Below are the code and all the weights of a small trained network. Each question names an input and a target symbol and asks about switching units off, where a switched-off unit gives its printed mean instead of its output.

import numpy as np


def w(rows, s, z=0):
    codes = np.array(rows[::2]) - 128.0
    scale = np.full(codes.shape[1], s)
    scale[-1] = z or s
    return codes * scale


def f(y):
    return np.maximum(y, 0)


def softmax(a):
    e = np.exp(a - a.max(-1, keepdims=True))
    return e / e.sum(-1, keepdims=True)


def log_softmax(a):
    a = a - a.max(-1, keepdims=True)
    return a - np.log(np.exp(a).sum(-1, keepdims=True))


def net(x, mask):
    ids = ['Δγημξτω'.index(c) for c in x.split()]
    T = len(ids)
    res = E[ids] + P[:T]
    u = 0
    for l in range(3):
        r = res
        for j in range(2):
            rows = slice(2 * j, 2 * j + 2)
            q, k, v = (r @ M[l][rows].T for M in (Q, K, V))
            z = softmax(np.where(np.tri(T) > 0, q @ k.T / 2**0.5, -1e9)) @ v
            o = O[l][rows]
            res = res + np.where(mask[u + j], z, o[:, -1]) @ o[:, :-1]
        u += 2
        y = f(res @ A[l][:, :-1].T + A[l][:, -1])
        res = res + np.where(mask[u : u + 4], y, B[l][:, -1]) @ B[l][:, :-1]
        u += 4
    return log_softmax(res[-1] @ U[:, :-1].T + U[:, -1])


Q, K, V, O, A, B = {}, {}, {}, {}, {}, {}
E = w([
[77,100,93],'Δ',
[238,168,155],'γ',
[85,162,58],'η',
[215,165,44],'μ',
[92,135,159],'ξ',
[88,14,181],'τ',
[130,9,22],'ω',
],0.014)
P = w([
[140,135,158],'0',
[32,185,176],'1',
[78,162,124],'2',
[97,253,106],'3',
[154,135,83],'4',
[127,253,97],'5',
[184,132,82],'6',
[175,216,93],'7',
[163,227,110],'8',
[201,204,118],'9',
],0.004)
Q[0] = w([
[155,185,248],'L0H1',
[165,204,171],'L0H1',
[75,234,120],'L0H2',
[81,106,164],'L0H2',
],0.015)
K[0] = w([
[69,57,229],'L0H1',
[15,38,115],'L0H1',
[91,194,8],'L0H2',
[40,137,179],'L0H2',
],0.011)
V[0] = w([
[199,206,73],'L0H1',
[191,173,115],'L0H1',
[102,200,88],'L0H2',
[183,3,208],'L0H2',
],0.0052)
O[0] = w([
[80,243,134,250],'L0H1',
[80,192,141,191],'L0H1',
[149,50,120,144],'L0H2',
[93,253,139,93],'L0H2',
],0.0062,0.0021)
A[0] = w([
[198,105,97,168],'L0N1',
[161,103,87,12],'L0N2',
[101,196,4,191],'L0N3',
[254,92,237,6],'L0N4',
],0.0097,0.0016)
B[0] = w([
[147,139,191,183],'L0N1',
[178,169,134,153],'L0N2',
[174,59,179,254],'L0N3',
[2,215,31,182],'L0N4',
],0.0088,0.007)
Q[1] = w([
[163,133,10],'L1H1',
[122,187,147],'L1H1',
[168,252,7],'L1H2',
[104,8,157],'L1H2',
],0.012)
K[1] = w([
[205,251,135],'L1H1',
[159,93,99],'L1H1',
[146,194,112],'L1H2',
[145,15,101],'L1H2',
],0.012)
V[1] = w([
[113,147,244],'L1H1',
[127,125,117],'L1H1',
[127,132,123],'L1H2',
[85,124,30],'L1H2',
],0.011)
O[1] = w([
[190,233,206,41],'L1H1',
[135,117,119,134],'L1H1',
[118,129,114,133],'L1H2',
[150,253,220,254],'L1H2',
],0.0046,0.0021)
A[1] = w([
[103,142,210,255],'L1N1',
[154,62,113,124],'L1N2',
[37,102,100,24],'L1N3',
[1,129,118,43],'L1N4',
],0.0093,0.0016)
B[1] = w([
[153,72,12,219],'L1N1',
[29,158,142,252],'L1N2',
[155,138,153,181],'L1N3',
[128,125,215,229],'L1N4',
],0.011,0.0028)
Q[2] = w([
[173,115,29],'L2H1',
[2,131,124],'L2H1',
[94,92,240],'L2H2',
[100,252,198],'L2H2',
],0.014)
K[2] = w([
[74,165,253],'L2H1',
[143,180,27],'L2H1',
[145,45,24],'L2H2',
[15,54,205],'L2H2',
],0.011)
V[2] = w([
[70,32,251],'L2H1',
[107,201,255],'L2H1',
[119,125,117],'L2H2',
[255,142,191],'L2H2',
],0.0096)
O[2] = w([
[68,225,239,68],'L2H1',
[163,235,60,124],'L2H1',
[106,126,103,140],'L2H2',
[253,122,248,2],'L2H2',
],0.0069,0.0026)
A[2] = w([
[154,34,149,100],'L2N1',
[172,104,68,189],'L2N2',
[144,33,104,128],'L2N3',
[99,1,152,2],'L2N4',
],0.012,0.0024)
B[2] = w([
[111,214,173,198],'L2N1',
[92,150,167,242],'L2N2',
[77,214,115,233],'L2N3',
[250,38,75,255],'L2N4',
],0.014,0.0057)
U = w([
[43,96,243,201],'Δ',
[154,190,87,7],'γ',
[149,82,149,162],'η',
[254,161,219,149],'μ',
[171,114,165,123],'ξ',
[105,100,199,178],'τ',
[152,72,140,98],'ω',
],0.0078,0.002)

Each question gives the input, a string of symbols that net reads in full, and the target symbol t.
The units are the heads (2 rows each of Q, K, V and O) and the neurons (one row each of A and B). Each row of codes is followed by its name. A weight is (code - 128) times the scale printed after its matrix; where a second scale follows, it is the last column's (O, A, B and U).
mask holds one flag per unit, layer by layer, with each layer's heads first. A switched-off unit (its flag False) gives its mean, the last column of its rows in O or B, instead of its output. The means were averaged over made-up inputs and are rounded, as every weight is.
A unit's drop is (log p(t) with every unit on - log p(t) with that unit switched off) / (log p(t) with every unit on - log p(t) with every unit switched off).
top k neurons: the k neurons with the biggest drops, biggest first
top k neurons in layer l: the k neurons of layer l with the biggest drops, biggest first
which heads matter: for each layer, one digit per head in row order, 1 if its drop is at least 0.15 and else 0, layers parted by /
input γ Δ Δ, target γ: which heads matter	01 / 00 / 10
input γ ω ω, target γ: which heads matter	00 / 00 / 10
input γ μ τ ξ μ η Δ, target μ: top 2 neurons	(L0N4; L1N2)
input γ ξ Δ, target γ: top 2 neurons in layer 0	(L0N3; L0N4)
input τ μ ξ, target μ: which heads matter	11 / 00 / 01
input τ ω γ ω τ μ, target μ: top 2 neurons	(L0N1; L0N2)
input γ γ η γ τ ξ, target γ: top 4 neurons	(L0N4; L2N3; L0N3; L1N4)
input ω Δ η Δ γ τ η ξ γ γ, target γ: which heads matter	00 / 00 / 00
input Δ τ Δ Δ Δ η, target Δ: which heads matter	00 / 00 / 10
input Δ Δ γ μ μ ξ, target μ: top neuron	(L0N2)
input Δ ω ω μ Δ ω, target μ: top 2 neurons	(L0N3; L0N4)
input τ τ Δ Δ η, target Δ: top 2 neurons	(L2N4; L1N4)
input μ ω Δ μ ω Δ, target μ: which heads matter	00 / 00 / 01
input γ τ μ τ, target γ: top 4 neurons	(L1N1; L0N3; L0N4; L2N3)
input μ μ μ, target μ: top 3 neurons	(L0N3; L0N4; L2N1)
input ω μ ω, target μ: top 3 neurons	(L2N4; L0N4; L2N1)
input γ ω τ η Δ Δ τ τ, target γ: top 2 neurons	(L1N1; L0N3)
input Δ Δ Δ ξ τ ξ γ Δ γ ω, target γ: top 2 neurons in layer 1	(L1N2; L1N3)
input Δ τ Δ ω τ η τ ω τ γ, target γ: which heads matter	00 / 00 / 00
input ω Δ η, target ω: top 2 neurons in layer 0	(L0N3; L0N2)
input ω ω η, target ω: top 2 neurons in layer 1	(L1N2; L1N4)
